Below is a small trained network, with its code and all its weights. Each question gives an input and a class and asks what happens when units are switched off, that is, made to give their printed mean instead of their output.

import numpy as np


def w(rows, s, z=0):
    codes = np.array(rows[::2]) - 128.0
    scale = np.full(codes.shape[1], s)
    scale[-1] = z or s
    return codes * scale


def norm(h):
    return h / np.sqrt((h * h).mean(-1, keepdims=True) + 1e-5)


def f(y):
    return np.maximum(y, 0)


def log_softmax(a):
    a = a - a.max(-1, keepdims=True)
    return a - np.log(np.exp(a).sum(-1, keepdims=True))


def net(x, mask):
    res = np.array(x, float).reshape(1, 5) / 4 @ E
    u = 0
    for l in range(4):
        y = f(norm(res) @ A[l][:, :-1].T + A[l][:, -1])
        res = res + np.where(mask[u : u + 6], y, B[l][:, -1]) @ B[l][:, :-1]
        u += 6
    return log_softmax(norm(res)[-1] @ U[:, :-1].T + U[:, -1])


A, B = {}, {}
E = w([
[124,184,162,144,146],'x0',
[2,143,183,118,74],'x1',
[192,137,152,183,47],'x2',
[84,207,124,17,25],'x3',
[88,216,92,193,142],'x4',
],0.0055)
A[0] = w([
[117,79,107,165,55,59],'0.n1',
[50,42,226,151,50,107],'0.n2',
[116,151,82,44,164,108],'0.n3',
[191,254,21,154,241,247],'0.n4',
[191,76,219,35,164,153],'0.n5',
[104,195,92,41,190,142],'0.n6',
],0.0056,0.0013)
B[0] = w([
[191,121,113,87,131,151],'0.n1',
[219,196,29,216,202,205],'0.n2',
[145,145,206,115,154,177],'0.n3',
[81,70,83,135,94,255],'0.n4',
[80,228,3,173,166,188],'0.n5',
[174,68,179,53,70,196],'0.n6',
],0.0072,0.0048)
A[1] = w([
[125,179,71,214,112,69],'1.n1',
[115,88,128,96,163,116],'1.n2',
[58,152,192,54,171,40],'1.n3',
[113,147,97,215,83,188],'1.n4',
[57,175,187,127,136,254],'1.n5',
[179,65,121,255,158,139],'1.n6',
],0.0082,0.0015)
B[1] = w([
[190,136,3,43,13,223],'1.n1',
[156,246,195,29,173,155],'1.n2',
[202,111,121,162,106,173],'1.n3',
[104,123,142,173,113,215],'1.n4',
[112,121,78,16,149,177],'1.n5',
[52,191,164,98,128,255],'1.n6',
],0.0055,0.0066)
A[2] = w([
[118,24,1,120,110,251],'2.n1',
[121,117,118,188,146,143],'2.n2',
[193,178,131,139,195,185],'2.n3',
[89,163,116,83,78,140],'2.n4',
[190,156,101,146,101,129],'2.n5',
[153,147,145,177,41,158],'2.n6',
],0.0098,0.002)
B[2] = w([
[60,202,152,184,108,255],'2.n1',
[140,31,233,25,168,155],'2.n2',
[37,117,80,177,75,170],'2.n3',
[84,208,224,192,169,231],'2.n4',
[137,252,161,49,212,198],'2.n5',
[111,2,140,45,57,195],'2.n6',
],0.0071,0.0075)
A[3] = w([
[254,168,56,86,239,93],'3.n1',
[1,47,114,190,175,165],'3.n2',
[180,172,19,120,179,133],'3.n3',
[65,88,96,134,206,135],'3.n4',
[187,116,107,115,11,57],'3.n5',
[178,87,160,88,144,8],'3.n6',
],0.0074,0.0016)
B[3] = w([
[55,155,84,105,150,147],'3.n1',
[171,130,181,105,139,253],'3.n2',
[51,128,91,96,128,173],'3.n3',
[127,169,163,82,85,202],'3.n4',
[208,143,129,102,254,166],'3.n5',
[105,111,77,104,152,132],'3.n6',
],0.0085,0.0047)
U = w([
[78,174,123,142,180,149],'0',
[112,87,202,71,159,180],'1',
[2,132,32,198,123,146],'2',
[150,95,128,21,166,158],'3',
[63,160,72,192,162,114],'4',
[147,30,90,189,133,67],'5',
[219,35,45,167,162,1],'6',
],0.0086,0.0032)

Each question gives the input, the list of numbers given to net, and the class t.
The units are the neurons (one row each of A and B). Each row of codes is followed by its name. A weight is (code - 128) times the scale printed after its matrix; where a second scale follows, it is the last column's (A, B and U).
mask holds one flag per neuron, layer by layer. A switched-off neuron (its flag False) gives its mean, the last column of its row in B, instead of its output. The means were averaged over made-up inputs and are rounded, as every weight is.
A unit's drop is (log p(t) with every unit on - log p(t) with that unit switched off) / (log p(t) with every unit on - log p(t) with every unit switched off).
The circuit of an input: a set's keep is (log p(t) with only the set's units on - log p(t) with every unit switched off) / (log p(t) with every unit on - log p(t) with every unit switched off). Starting from the 12 units with the biggest drops (on a tie, the unit counted first), units are removed one at a time, each time the one whose removal leaves the highest keep (on an exact tie, the one counted first), for as long as the keep stays at least 0.8.
units of the circuit, in order: the units of the circuit, biggest drop first
k most important neurons: the k neurons with the biggest drops, biggest first
k most important neurons of layer l: the k neurons of layer l with the biggest drops, biggest first
drop of u: that unit's drop, to one decimal
input [-3,6,-2,3,-8], class 2: units of the circuit, in order	[0.n5 0.n2 3.n2]
input [1,-7,8,-3,5], class 3: units of the circuit, in order	[2.n6 2.n4 3.n5 0.n2]
input [-4,4,8,2,2], class 3: units of the circuit, in order	[2.n6 3.n5]
input [1,-1,6,2,4], class 3: units of the circuit, in order	[2.n6 3.n5]
input [2,3,6,2,5], class 3: 2 most important neurons	[2.n6 0.n4]
input [-8,-6,-4,-6,-7], class 0: units of the circuit, in order	[2.n1]
input [-2,3,8,2,-2], class 3: 2 most important neurons of layer 2	[2.n6 2.n1]
input [-6,4,7,-5,6], class 3: units of the circuit, in order	[2.n6 3.n5 2.n4]
input [2,5,6,-7,4], class 1: 3 most important neurons	[2.n6 0.n5 2.n2]
input [-5,-6,8,-7,5], class 3: 3 most important neurons	[0.n2 2.n2 2.n6]
input [-7,-2,8,1,-8], class 2: units of the circuit, in order	[0.n5 2.n1]
input [-5,4,8,-7,3], class 3: 2 most important neurons	[2.n6 2.n4]
input [4,-2,0,-5,-8], class 2: units of the circuit, in order	[0.n5 3.n3]
input [-3,7,1,-5,-6], class 4: units of the circuit, in order	[0.n2]
input [-2,-1,8,-4,4], class 3: 3 most important neurons	[2.n6 0.n5 3.n5]
input [-2,-8,1,0,8], class 2: 2 most important neurons	[0.n4 1.n1]
input [-6,5,8,-4,-2], class 3: 4 most important neurons of layer 2	[2.n6 2.n4 2.n5 2.n2]
input [4,5,-6,-3,1], class 3: 2 most important neurons	[1.n1 2.n1]
input [-6,2,7,-6,-8], class 2: 2 most important neurons of layer 2	[2.n5 2.n3]
input [4,-3,-5,5,-8], class 2: units of the circuit, in order	[0.n5]
input [5,-1,6,-5,4], class 3: 3 most important neurons	[2.n6 0.n5 2.n1]
input [6,-2,-1,-8,0], class 1: drop of 2.n5	0.1
input [5,2,8,-8,0], class 1: drop of 1.n6	0.4
input [-1,-1,5,-7,0], class 1: drop of 2.n6	-0.1
